Below are the code and all the weights of a small trained network. Each question names an input and a class and asks about switching units off, where a switched-off unit gives its printed mean instead of its output.

import numpy as np


def w(rows, s, z=0):
    codes = np.array(rows[::2]) - 128.0
    scale = np.full(codes.shape[1], s)
    scale[-1] = z or s
    return codes * scale


def f(y):
    return y / 2 * (1 + np.tanh(0.7978845608 * (y + 0.044715 * y**3)))


def log_softmax(a):
    a = a - a.max(-1, keepdims=True)
    return a - np.log(np.exp(a).sum(-1, keepdims=True))


def net(x, mask):
    res = np.array(x, float).reshape(1, 8) / 4 @ E
    y = f(res @ A[0][:, :-1].T + A[0][:, -1])
    res = res + np.where(mask, y, B[0][:, -1]) @ B[0][:, :-1]
    return log_softmax(res[-1] @ U[:, :-1].T + U[:, -1])


A, B = {}, {}
E = w([
[117,124,120,137,117,152,155,115,141],'x0',
[133,127,127,133,141,138,148,114,114],'x1',
[117,139,128,116,152,157,115,178,111],'x2',
[106,139,116,125,130,123,146,116,119],'x3',
[190,214,31,156,189,84,127,141,179],'x4',
[115,134,110,112,112,177,95,166,135],'x5',
[142,221,192,1,186,142,127,55,157],'x6',
[120,130,127,108,152,111,135,154,105],'x7',
],0.0073)
A[0] = w([
[144,98,128,191,101,102,164,190,86,102],'N0',
[33,68,254,112,66,168,133,122,46,106],'N1',
[169,215,11,157,171,116,144,140,195,55],'N2',
[117,146,190,55,228,131,118,75,186,79],'N3',
[135,159,124,31,148,162,147,61,147,1],'N4',
[100,29,65,231,133,97,105,164,75,55],'N5',
],0.006,0.0024)
B[0] = w([
[88,170,143,187,191,142,101,129,127,182],'N0',
[199,127,91,94,73,21,197,214,91,253],'N1',
[254,174,64,55,35,117,152,220,115,223],'N2',
[38,171,99,203,130,94,58,113,142,231],'N3',
[122,233,185,234,176,80,75,125,119,193],'N4',
[35,183,125,172,156,142,15,132,132,237],'N5',
],0.0075,0.0054)
U = w([
[124,89,105,136,135,180,125,97,120,254],'0',
[217,127,98,122,36,101,175,178,74,56],'1',
[8,161,149,203,150,172,3,76,135,49],'2',
],0.0058,0.0076)

Each question gives the input, the list of numbers given to net, and the class t.
The units are the neurons (one row each of A and B). Each row of codes is followed by its name. A weight is (code - 128) times the scale printed after its matrix; where a second scale follows, it is the last column's (A, B and U).
mask holds one flag per neuron, in row order. A switched-off neuron (its flag False) gives its mean, the last column of its row in B, instead of its output. The means were averaged over made-up inputs and are rounded, as every weight is.
A unit's drop is (log p(t) with every unit on - log p(t) with that unit switched off) / (log p(t) with every unit on - log p(t) with every unit switched off).
The circuit of an input: a set's keep is (log p(t) with only the set's units on - log p(t) with every unit switched off) / (log p(t) with every unit on - log p(t) with every unit switched off). Starting from all 6 units, units are removed one at a time, each time the one whose removal leaves the highest keep (on an exact tie, the one counted first), for as long as the keep stays at least 0.8.
circuit, biggest first: the units of the circuit, biggest drop first
most important unit: the unit with the biggest drop
top k neurons: the k neurons with the biggest drops, biggest first
drop when u is switched off: that unit's drop, to one decimal
input [3,-1,4,-1,-7,-6,-2,1], class 1: most important unit : N1
input [5,1,-3,7,-2,3,-6,3], class 2: top 3 neurons : [N5 N2 N0]
input [8,-4,4,2,1,-6,-5,-2], class 2: top 4 neurons : [N5 N1 N2 N0]
input [2,6,4,-7,1,0,7,1], class 2: circuit, biggest first : [N3 N4]
input [6,-1,-6,-6,4,-2,8,-2], class 2: top 3 neurons : [N3 N4 N1]
input [2,3,1,-3,-3,4,-6,0], class 2: top 3 neurons : [N5 N2 N0]
input [-6,7,-6,3,-8,-8,4,7], class 1: top 2 neurons : [N1 N5]
input [3,0,-5,5,-3,-1,7,3], class 2: top 3 neurons : [N3 N4 N2]
input [4,-2,-7,-2,-6,7,4,1], class 1: top 3 neurons : [N1 N5 N0]
input [0,0,-3,5,-2,-8,-5,-5], class 2: top 4 neurons : [N5 N2 N0 N1]
input [7,3,4,4,7,-2,6,-5], class 1: top 2 neurons : [N2 N5]
input [3,3,5,0,-5,-4,3,-3], class 1: top 2 neurons : [N1 N5]
input [-3,-4,-7,6,-2,6,-6,8], class 2: top 2 neurons : [N5 N2]
input [6,-3,-7,-4,-6,8,4,3], class 1: top 3 neurons : [N1 N5 N0]
input [-6,4,4,-5,-8,-3,0,8], class 1: drop when N1 is switched off : 0.9
input [1,-7,-2,-2,2,-5,-8,3], class 2: drop when N5 is switched off : 0.4
input [3,5,-3,4,-7,6,1,0], class 1: drop when N3 is switched off : 0.0
